Here is a tiny trained network, its code and every weight. The questions are about switching its units off for an input and a class, where a switched-off unit gives its printed mean instead of its output.

import numpy as np


def w(rows, s, z=0):
    codes = np.array(rows[::2]) - 128.0
    scale = np.full(codes.shape[1], s)
    scale[-1] = z or s
    return codes * scale


def norm(h):
    return h / np.sqrt((h * h).mean(-1, keepdims=True) + 1e-5)


def f(y):
    return np.maximum(y, 0)


def log_softmax(a):
    a = a - a.max(-1, keepdims=True)
    return a - np.log(np.exp(a).sum(-1, keepdims=True))


def net(x, mask):
    res = np.array(x, float).reshape(1, 6) / 4 @ E
    u = 0
    for l in range(2):
        y = f(norm(res) @ A[l][:, :-1].T + A[l][:, -1])
        res = res + np.where(mask[u : u + 12], y, B[l][:, -1]) @ B[l][:, :-1]
        u += 12
    return log_softmax(norm(res)[-1] @ U[:, :-1].T + U[:, -1])


A, B = {}, {}
E = w([
[131,126,214,157,208,88,125,57,83,147],'x0',
[88,128,200,197,100,200,249,138,163,54],'x1',
[190,168,186,135,199,98,127,101,94,113],'x2',
[159,55,75,195,149,133,181,71,202,216],'x3',
[123,63,155,217,184,100,176,45,184,204],'x4',
[2,78,158,152,90,62,72,94,95,166],'x5',
],0.0016)
A[0] = w([
[68,79,116,53,95,186,187,187,118,217,14],'L0N1',
[198,158,82,66,171,91,32,139,84,163,88],'L0N2',
[185,165,171,142,150,135,167,185,120,103,72],'L0N3',
[199,198,134,92,130,173,170,220,121,22,82],'L0N4',
[54,104,224,184,145,119,147,56,107,160,87],'L0N5',
[82,98,215,184,156,108,153,74,130,141,86],'L0N6',
[49,149,107,84,29,144,89,195,117,74,93],'L0N7',
[107,120,171,129,41,51,48,235,226,186,3],'L0N8',
[41,142,96,95,14,143,82,192,117,103,82],'L0N9',
[37,139,89,93,2,140,94,193,104,76,101],'L0N10',
[207,199,141,92,147,168,174,202,132,19,80],'L0N11',
[123,51,62,202,104,162,201,121,222,179,90],'L0N12',
],0.0023,0.006)
B[0] = w([
[202,212,196,127,225,133,255,82,225,177,128],'L0N1',
[188,175,77,117,178,68,64,123,91,209,226],'L0N2',
[160,174,124,165,109,163,179,99,154,154,142],'L0N3',
[176,212,198,148,107,187,200,117,19,124,230],'L0N4',
[66,141,195,186,148,105,153,89,59,139,206],'L0N5',
[70,104,163,182,123,109,137,120,86,152,195],'L0N6',
[44,59,84,141,74,148,69,167,91,128,229],'L0N7',
[53,111,85,145,156,22,35,33,197,221,128],'L0N8',
[70,85,120,176,106,119,101,128,117,154,215],'L0N9',
[37,69,119,135,77,140,59,172,42,103,254],'L0N10',
[175,204,206,163,90,209,217,112,41,117,222],'L0N11',
[180,117,35,188,61,162,172,136,173,221,250],'L0N12',
],0.0033,0.0017)
A[1] = w([
[49,105,119,96,86,133,97,171,129,82,92],'L1N1',
[127,83,88,152,113,142,161,110,213,151,84],'L1N2',
[58,116,105,94,67,145,94,185,121,81,99],'L1N3',
[134,92,87,150,123,145,169,129,222,141,84],'L1N4',
[74,63,100,45,110,146,126,175,184,103,3],'L1N5',
[154,122,106,64,174,79,56,118,149,126,86],'L1N6',
[64,122,107,99,71,137,94,185,118,88,103],'L1N7',
[163,161,169,87,136,173,175,138,149,2,94],'L1N8',
[51,79,213,148,163,106,130,90,155,109,85],'L1N9',
[160,130,102,74,174,81,65,120,153,121,84],'L1N10',
[60,114,103,81,73,138,77,180,122,65,96],'L1N11',
[183,151,91,75,105,187,148,217,172,56,120],'L1N12',
],0.0043,0.0061)
B[1] = w([
[30,32,72,61,108,185,47,184,239,47,223],'L1N1',
[221,131,51,164,53,184,164,71,202,188,222],'L1N2',
[28,40,81,69,123,170,38,171,239,45,254],'L1N3',
[231,118,29,148,22,182,144,97,205,202,211],'L1N4',
[151,181,42,73,126,147,194,185,49,110,131],'L1N5',
[216,225,32,70,197,71,82,239,148,193,196],'L1N6',
[43,48,89,98,122,167,63,152,225,67,250],'L1N7',
[205,226,217,45,9,211,216,189,52,48,208],'L1N8',
[24,67,210,145,214,49,133,80,48,30,206],'L1N9',
[211,222,57,58,211,49,67,219,95,202,184],'L1N10',
[12,28,66,64,110,191,39,181,253,32,254],'L1N11',
[73,123,204,122,164,82,129,99,87,80,224],'L1N12',
],0.0039,0.0022)
U = w([
[16,32,241,224,229,23,165,17,55,135,43],'0',
[232,218,43,42,240,12,22,205,79,231,56],'1',
[3,27,61,27,60,209,16,231,218,21,253],'2',
[225,244,240,62,53,226,239,187,29,29,169],'3',
[216,55,25,225,22,206,221,51,244,240,87],'4',
],0.0065,0.0014)

Each question gives the input, the list of numbers given to net, and the class t.
The units are the neurons (one row each of A and B). Each row of codes is followed by its name. A weight is (code - 128) times the scale printed after its matrix; where a second scale follows, it is the last column's (A, B and U).
mask holds one flag per neuron, layer by layer. A switched-off neuron (its flag False) gives its mean, the last column of its row in B, instead of its output. The means were averaged over made-up inputs and are rounded, as every weight is.
A unit's drop is (log p(t) with every unit on - log p(t) with that unit switched off) / (log p(t) with every unit on - log p(t) with every unit switched off).
The circuit of an input: a set's keep is (log p(t) with only the set's units on - log p(t) with every unit switched off) / (log p(t) with every unit on - log p(t) with every unit switched off). Starting from the 12 units with the biggest drops (on a tie, the unit counted first), units are removed one at a time, each time the one whose removal leaves the highest keep (on an exact tie, the one counted first), for as long as the keep stays at least 0.8.
circuit, biggest first: the units of the circuit, biggest drop first
most important unit: the unit with the biggest drop
top k neurons: the k neurons with the biggest drops, biggest first
top k neurons in layer l: the k neurons of layer l with the biggest drops, biggest first
drop when u is switched off: that unit's drop, to one decimal
input [6,1,-1,8,1,4], class 0: circuit, biggest first : [L1N9]
input [-8,1,-6,6,0,2], class 4: circuit, biggest first : [L0N12, L1N2]
input [-6,1,2,-4,7,8], class 0: circuit, biggest first : [L0N5, L1N9]
input [-7,0,-2,3,3,6], class 4: top 2 neurons : [L0N12, L1N2]
input [-7,-3,-2,0,2,-6], class 3: top 2 neurons : [L1N12, L0N4]
input [7,-6,-5,-7,8,0], class 0: top 2 neurons : [L0N5, L1N9]
input [6,4,0,4,-1,-4], class 4: top 2 neurons in layer 0 : [L0N4, L0N11]
input [5,-3,5,3,3,-3], class 1: top 2 neurons in layer 0 : [L0N11, L0N4]
input [3,-3,-8,-2,8,1], class 0: top 2 neurons in layer 0 : [L0N5, L0N6]
input [6,-5,-1,-6,-4,-7], class 3: top 2 neurons : [L0N11, L0N4]
input [6,0,-8,2,2,-1], class 4: drop when L0N12 is switched off : 0.8
input [-8,8,0,-2,5,1], class 4: drop when L0N12 is switched off : 0.6
input [-7,-4,-2,6,4,5], class 4: drop when L0N2 is switched off : 0.0
input [6,-8,0,5,2,5], class 1: most important unit : L1N6
input [5,8,4,-5,-3,5], class 0: drop when L0N4 is switched off : 0.1
